Below is a small trained network, with its code and all its weights. Each question gives an input and a target symbol and asks what happens when units are switched off, that is, made to give their printed mean instead of their output.

import numpy as np


def w(rows, s, z=0):
    codes = np.array(rows[::2]) - 128.0
    scale = np.full(codes.shape[1], s)
    scale[-1] = z or s
    return codes * scale


def norm(h):
    return h / np.sqrt((h * h).mean(-1, keepdims=True) + 1e-5)


def softmax(a):
    e = np.exp(a - a.max(-1, keepdims=True))
    return e / e.sum(-1, keepdims=True)


def log_softmax(a):
    a = a - a.max(-1, keepdims=True)
    return a - np.log(np.exp(a).sum(-1, keepdims=True))


def net(x, mask):
    ids = ['ΓΘΣβδζημτω'.index(c) for c in x.split()]
    T = len(ids)
    res = E[ids] + P[:T]
    u = 0
    for l in range(3):
        r = norm(res)
        for j in range(3):
            rows = slice(2 * j, 2 * j + 2)
            q, k, v = (r @ M[l][rows].T for M in (Q, K, V))
            z = softmax(np.where(np.tri(T) > 0, q @ k.T / 2**0.5, -1e9)) @ v
            o = O[l][rows]
            res = res + np.where(mask[u + j], z, o[:, -1]) @ o[:, :-1]
        u += 3
    return log_softmax(norm(res)[-1] @ U[:, :-1].T + U[:, -1])


Q, K, V, O = {}, {}, {}, {}
E = w([
[111,132,189,154,78,126],'Γ',
[113,129,165,120,98,142],'Θ',
[145,146,159,129,113,50],'Σ',
[111,92,206,100,83,154],'β',
[114,161,184,121,139,102],'δ',
[150,164,170,158,121,97],'ζ',
[121,38,138,133,40,177],'η',
[180,136,142,152,120,103],'μ',
[144,69,137,83,138,89],'τ',
[254,128,71,121,104,207],'ω',
],0.02)
P = w([
[94,242,99,1,146,100],'0',
[157,218,138,46,65,93],'1',
[160,194,157,57,60,103],'2',
[154,178,161,57,91,115],'3',
[172,173,166,80,131,104],'4',
[165,167,158,91,154,104],'5',
[161,162,151,116,164,107],'6',
[155,150,153,140,171,106],'7',
[156,157,154,180,171,119],'8',
[157,134,137,188,173,111],'9',
[143,141,144,203,180,95],'10',
],0.0098)
Q[0] = w([
[88,156,73,122,243,128],'L0H0',
[112,178,47,127,89,107],'L0H0',
[122,122,62,104,95,185],'L0H1',
[2,91,124,73,127,156],'L0H1',
[110,168,22,183,170,231],'L0H2',
[133,196,18,58,209,232],'L0H2',
],0.0093)
K[0] = w([
[142,179,140,121,32,103],'L0H0',
[123,203,65,57,131,140],'L0H0',
[141,135,55,113,130,216],'L0H1',
[16,122,200,64,102,162],'L0H1',
[138,238,85,151,143,191],'L0H2',
[215,210,1,77,37,236],'L0H2',
],0.0075)
V[0] = w([
[24,107,102,139,101,134],'L0H0',
[149,127,139,200,213,43],'L0H0',
[181,159,64,112,146,96],'L0H1',
[81,125,121,85,110,185],'L0H1',
[123,40,77,132,109,1],'L0H2',
[177,166,85,82,151,151],'L0H2',
],0.009)
O[0] = w([
[66,158,74,154,196,172,29],'L0H0',
[132,126,152,67,221,134,3],'L0H0',
[101,70,103,111,56,194,126],'L0H1',
[149,128,94,106,155,61,95],'L0H1',
[62,112,205,137,98,160,156],'L0H2',
[120,110,151,199,60,255,126],'L0H2',
],0.011,0.005)
Q[1] = w([
[179,105,86,110,129,180],'L1H0',
[144,173,49,254,176,188],'L1H0',
[194,59,163,87,147,168],'L1H1',
[141,134,125,174,83,102],'L1H1',
[94,77,27,48,172,201],'L1H2',
[91,104,94,44,142,108],'L1H2',
],0.0092)
K[1] = w([
[129,149,197,70,167,176],'L1H0',
[138,128,2,133,59,110],'L1H0',
[154,141,202,219,128,23],'L1H1',
[127,203,90,45,156,115],'L1H1',
[67,176,81,96,54,98],'L1H2',
[28,207,123,72,121,49],'L1H2',
],0.0093)
V[1] = w([
[169,226,122,215,117,220],'L1H0',
[201,126,133,188,136,161],'L1H0',
[101,58,91,68,99,130],'L1H1',
[65,105,245,219,132,41],'L1H1',
[254,92,164,203,116,132],'L1H2',
[124,128,128,131,190,135],'L1H2',
],0.0091)
O[1] = w([
[97,134,101,24,221,121,89],'L1H0',
[167,172,121,139,231,104,107],'L1H0',
[92,164,135,122,134,108,122],'L1H1',
[188,87,135,157,151,61,200],'L1H1',
[88,31,60,61,145,12,253],'L1H2',
[207,98,197,149,86,168,17],'L1H2',
],0.011,0.0071)
Q[2] = w([
[96,69,149,85,84,27],'L2H0',
[148,137,162,159,89,114],'L2H0',
[133,95,95,128,104,5],'L2H1',
[118,135,138,164,129,140],'L2H1',
[123,179,107,101,85,75],'L2H2',
[126,160,134,84,81,176],'L2H2',
],0.014)
K[2] = w([
[159,57,131,236,237,152],'L2H0',
[128,116,98,92,186,124],'L2H0',
[107,2,111,229,196,125],'L2H1',
[186,238,137,112,108,160],'L2H1',
[31,157,134,190,202,135],'L2H2',
[112,226,133,79,131,173],'L2H2',
],0.011)
V[2] = w([
[48,88,176,152,144,42],'L2H0',
[218,81,86,175,81,188],'L2H0',
[110,136,244,79,136,90],'L2H1',
[118,146,108,183,78,114],'L2H1',
[77,190,197,140,201,55],'L2H2',
[8,46,136,200,128,135],'L2H2',
],0.013)
O[2] = w([
[47,146,206,141,110,65,254],'L2H0',
[181,3,57,126,98,115,128],'L2H0',
[164,118,99,25,97,181,217],'L2H1',
[65,75,112,175,180,190,204],'L2H1',
[161,204,177,218,62,197,132],'L2H2',
[54,178,111,112,160,216,146],'L2H2',
],0.012,0.0071)
U = w([
[212,109,217,247,150,142,121],'Γ',
[96,181,62,155,48,140,253],'Θ',
[75,55,212,141,69,217,40],'Σ',
[60,123,79,254,107,88,70],'β',
[199,79,115,145,171,174,156],'δ',
[209,182,185,105,135,146,86],'ζ',
[64,179,69,201,220,164,107],'η',
[143,147,167,55,205,98,100],'μ',
[69,114,147,99,135,246,90],'τ',
[96,106,109,72,175,81,120],'ω',
],0.0098,0.008)

Each question gives the input, a string of symbols that net reads in full, and the target symbol t.
The units are the heads (2 rows each of Q, K, V and O). Each row of codes is followed by its name. A weight is (code - 128) times the scale printed after its matrix; where a second scale follows, it is the last column's (O and U).
mask holds one flag per head, layer by layer. A switched-off head (its flag False) gives its mean, the last column of its rows in O, instead of its output. The means were averaged over made-up inputs and are rounded, as every weight is.
A unit's drop is (log p(t) with every unit on - log p(t) with that unit switched off) / (log p(t) with every unit on - log p(t) with every unit switched off).
The circuit of an input: a set's keep is (log p(t) with only the set's units on - log p(t) with every unit switched off) / (log p(t) with every unit on - log p(t) with every unit switched off). Starting from all 9 units, units are removed one at a time, each time the one whose removal leaves the highest keep (on an exact tie, the one counted first), for as long as the keep stays at least 0.8.
units of the circuit, in order: the units of the circuit, biggest drop first
unit that matters most: the unit with the biggest drop
which heads matter: for each layer, one digit per head in row order, 1 if its drop is at least 0.15 and else 0, layers parted by /
input Θ Θ η τ ω τ, target δ: units of the circuit, in order -> (L2H0 L0H2)
input β β δ η τ τ Θ, target Σ: units of the circuit, in order -> (L0H2)
input Γ τ δ η Γ Θ β μ Γ ω τ, target δ: which heads matter -> 001 / 100 / 100
input ω β μ ζ β τ β Γ Σ τ μ, target Σ: which heads matter -> 011 / 000 / 001
input Σ β τ, target Σ: units of the circuit, in order -> (L0H2 L1H2)
input Θ β Θ β, target Θ: which heads matter -> 101 / 111 / 100
input η Θ β, target β: units of the circuit, in order -> (L2H1 L0H0)
input β η Σ, target β: which heads matter -> 110 / 000 / 010
input δ δ Σ Γ δ, target ζ: units of the circuit, in order -> (L2H1 L0H0 L2H2)
input β τ ω ω Γ δ μ Σ μ, target ω: which heads matter -> 110 / 001 / 000
input τ β τ Θ Γ τ τ Σ, target Σ: units of the circuit, in order -> (L0H2 L0H1)
input ω β ζ η, target ω: units of the circuit, in order -> (L2H2 L0H2)
input μ ζ τ δ Θ β β μ Γ ζ Θ, target μ: which heads matter -> 100 / 000 / 000
input Θ ω τ τ τ Γ δ τ ω ζ, target δ: unit that matters most -> L2H0
input Σ μ Θ μ ζ ζ Θ β, target μ: units of the circuit, in order -> (L0H2 L1H0)
input μ ζ β, target μ: units of the circuit, in order -> (L0H2 L2H0 L1H0)
input β β Θ β Θ Γ η, target β: units of the circuit, in order -> (L0H0 L2H1)
input β Θ Θ β τ ω Σ ζ, target δ: which heads matter -> 011 / 000 / 100
input β τ ω β τ μ τ ζ, target Σ: which heads matter -> 011 / 000 / 000
input β η Θ, target β: unit that matters most -> L2H1
